Below is a small trained network, with its code and all its weights. Each question gives an input and a target symbol and asks what happens when units are switched off, that is, made to give their printed mean instead of their output.

import numpy as np


def w(rows, s, z=0):
    codes = np.array(rows[::2]) - 128.0
    scale = np.full(codes.shape[1], s)
    scale[-1] = z or s
    return codes * scale


def f(y):
    return y / 2 * (1 + np.tanh(0.7978845608 * (y + 0.044715 * y**3)))


def softmax(a):
    e = np.exp(a - a.max(-1, keepdims=True))
    return e / e.sum(-1, keepdims=True)


def log_softmax(a):
    a = a - a.max(-1, keepdims=True)
    return a - np.log(np.exp(a).sum(-1, keepdims=True))


def net(x, mask):
    ids = ['αβδεζηθμξπστφψω'.index(c) for c in x.split()]
    T = len(ids)
    res = E[ids] + P[:T]
    u = 0
    for l in range(2):
        r = res
        for j in range(2):
            rows = slice(2 * j, 2 * j + 2)
            q, k, v = (r @ M[l][rows].T for M in (Q, K, V))
            z = softmax(np.where(np.tri(T) > 0, q @ k.T / 2**0.5, -1e9)) @ v
            o = O[l][rows]
            res = res + np.where(mask[u + j], z, o[:, -1]) @ o[:, :-1]
        u += 2
        y = f(res @ A[l][:, :-1].T + A[l][:, -1])
        res = res + np.where(mask[u : u + 4], y, B[l][:, -1]) @ B[l][:, :-1]
        u += 4
    return log_softmax(res[-1] @ U[:, :-1].T + U[:, -1])


Q, K, V, O, A, B = {}, {}, {}, {}, {}, {}
E = w([
[127,86,141,113],'α',
[131,163,94,171],'β',
[155,153,199,140],'δ',
[106,123,175,21],'ε',
[128,117,141,188],'ζ',
[95,97,145,114],'η',
[122,68,112,116],'θ',
[196,132,132,176],'μ',
[217,159,104,19],'ξ',
[5,185,85,70],'π',
[136,91,146,26],'σ',
[57,87,123,63],'τ',
[1,170,107,131],'φ',
[165,140,70,251],'ψ',
[158,160,141,101],'ω',
],0.018)
P = w([
[103,31,99,192],'0',
[85,254,129,96],'1',
[150,15,75,140],'2',
[125,56,122,219],'3',
[40,223,105,137],'4',
[184,47,28,132],'5',
[141,69,137,198],'6',
[81,235,153,95],'7',
[191,110,39,49],'8',
],0.008)
Q[0] = w([
[224,129,97,195],'0.h1',
[72,142,105,151],'0.h1',
[117,160,111,254],'0.h2',
[133,97,48,187],'0.h2',
],0.0087)
K[0] = w([
[217,179,143,179],'0.h1',
[35,140,189,188],'0.h1',
[227,2,187,131],'0.h2',
[153,148,97,149],'0.h2',
],0.0079)
V[0] = w([
[140,154,169,183],'0.h1',
[138,189,3,82],'0.h1',
[213,78,149,149],'0.h2',
[195,169,55,134],'0.h2',
],0.008)
O[0] = w([
[8,112,184,134,87],'0.h1',
[137,93,134,197,214],'0.h1',
[190,120,171,125,2],'0.h2',
[142,124,129,171,104],'0.h2',
],0.011,0.0097)
A[0] = w([
[98,182,133,152,10],'0.n1',
[182,113,91,168,131],'0.n2',
[166,2,90,73,44],'0.n3',
[52,166,124,218,191],'0.n4',
],0.0095,0.0012)
B[0] = w([
[77,209,160,111,160],'0.n1',
[160,105,169,1,141],'0.n2',
[106,199,191,92,152],'0.n3',
[180,233,132,108,247],'0.n4',
],0.0088,0.011)
Q[1] = w([
[238,147,1,122],'1.h1',
[145,125,171,172],'1.h1',
[171,85,126,143],'1.h2',
[86,141,241,102],'1.h2',
],0.0056)
K[1] = w([
[132,123,150,119],'1.h1',
[139,163,178,132],'1.h1',
[114,91,153,124],'1.h2',
[146,5,158,123],'1.h2',
],0.014)
V[1] = w([
[87,114,137,94],'1.h1',
[113,207,64,130],'1.h1',
[117,127,112,109],'1.h2',
[75,2,166,29],'1.h2',
],0.0098)
O[1] = w([
[16,84,225,98,135],'1.h1',
[200,117,125,253,205],'1.h1',
[2,126,132,125,143],'1.h2',
[124,155,120,167,2],'1.h2',
],0.007,0.023)
A[1] = w([
[127,113,88,7,233],'1.n1',
[171,93,155,122,252],'1.n2',
[135,96,138,83,64],'1.n3',
[154,162,78,94,224],'1.n4',
],0.012,0.0032)
B[1] = w([
[139,101,123,209,236],'1.n1',
[2,128,46,103,165],'1.n2',
[55,225,231,18,135],'1.n3',
[183,48,121,68,255],'1.n4',
],0.0065,0.0078)
U = w([
[151,130,142,100,138],'α',
[208,152,176,102,34],'β',
[124,122,180,140,125],'δ',
[118,211,207,100,19],'ε',
[100,106,136,128,81],'ζ',
[98,107,155,93,98],'η',
[65,98,149,116,46],'θ',
[104,91,159,99,173],'μ',
[189,126,129,35,253],'ξ',
[86,47,2,182,217],'π',
[148,148,206,104,68],'σ',
[52,70,139,117,226],'τ',
[96,122,115,174,101],'φ',
[207,66,61,98,79],'ψ',
[101,191,68,25,40],'ω',
],0.0093,0.0031)

Each question gives the input, a string of symbols that net reads in full, and the target symbol t.
The units are the heads (2 rows each of Q, K, V and O) and the neurons (one row each of A and B). Each row of codes is followed by its name. A weight is (code - 128) times the scale printed after its matrix; where a second scale follows, it is the last column's (O, A, B and U).
mask holds one flag per unit, layer by layer, with each layer's heads first. A switched-off unit (its flag False) gives its mean, the last column of its rows in O or B, instead of its output. The means were averaged over made-up inputs and are rounded, as every weight is.
A unit's drop is (log p(t) with every unit on - log p(t) with that unit switched off) / (log p(t) with every unit on - log p(t) with every unit switched off).
The circuit of an input: a set's keep is (log p(t) with only the set's units on - log p(t) with every unit switched off) / (log p(t) with every unit on - log p(t) with every unit switched off). Starting from all 12 units, units are removed one at a time, each time the one whose removal leaves the highest keep (on an exact tie, the one counted first), for as long as the keep stays at least 0.8.
units of the circuit, in order: the units of the circuit, biggest drop first
unit that matters most: the unit with the biggest drop
k most important neurons: the k neurons with the biggest drops, biggest first
k most important neurons of layer l: the k neurons of layer l with the biggest drops, biggest first
which heads matter: for each layer, one digit per head in row order, 1 if its drop is at least 0.15 and else 0, layers parted by /
drop when u is switched off: that unit's drop, to one decimal
input π π π σ π π φ ξ, target ψ: unit that matters most : 0.h1
input π π π ζ η δ π φ ω, target π: 2 most important neurons : (0.n4, 1.n1)
input φ π π τ π ω, target π: units of the circuit, in order : (0.n4, 0.h2)
input ξ φ τ, target τ: units of the circuit, in order : (0.n4, 1.h1)
input π π ω π π π ξ, target π: units of the circuit, in order : (0.h2, 0.n4)
input π π ζ σ, target π: 3 most important neurons of layer 0 : (0.n4, 0.n2, 0.n1)
input π ξ ζ φ ω φ φ ψ, target β: which heads matter : 10 / 00
input τ ξ φ π π φ ξ φ π, target π: which heads matter : 00 / 00
input π ω β π ω δ, target π: units of the circuit, in order : (0.n4, 1.n2)
input π φ ψ, target ψ: which heads matter : 00 / 10
input π π π σ, target π: which heads matter : 01 / 10
input β ξ τ π ξ, target ψ: 2 most important neurons : (1.n4, 1.n1)
input φ π φ π π ξ π ψ, target β: 2 most important neurons of layer 0 : (0.n4, 0.n2)
input ω φ ξ α ω ω β τ, target π: unit that matters most : 1.n1
input ξ ψ ψ τ ξ φ, target ψ: drop when 0.h2 is switched off : 0.2
input π π π π φ π δ, target π: drop when 1.h1 is switched off : 0.3
input ψ π μ ζ π ψ φ τ, target π: drop when 1.n3 is switched off : 0.1
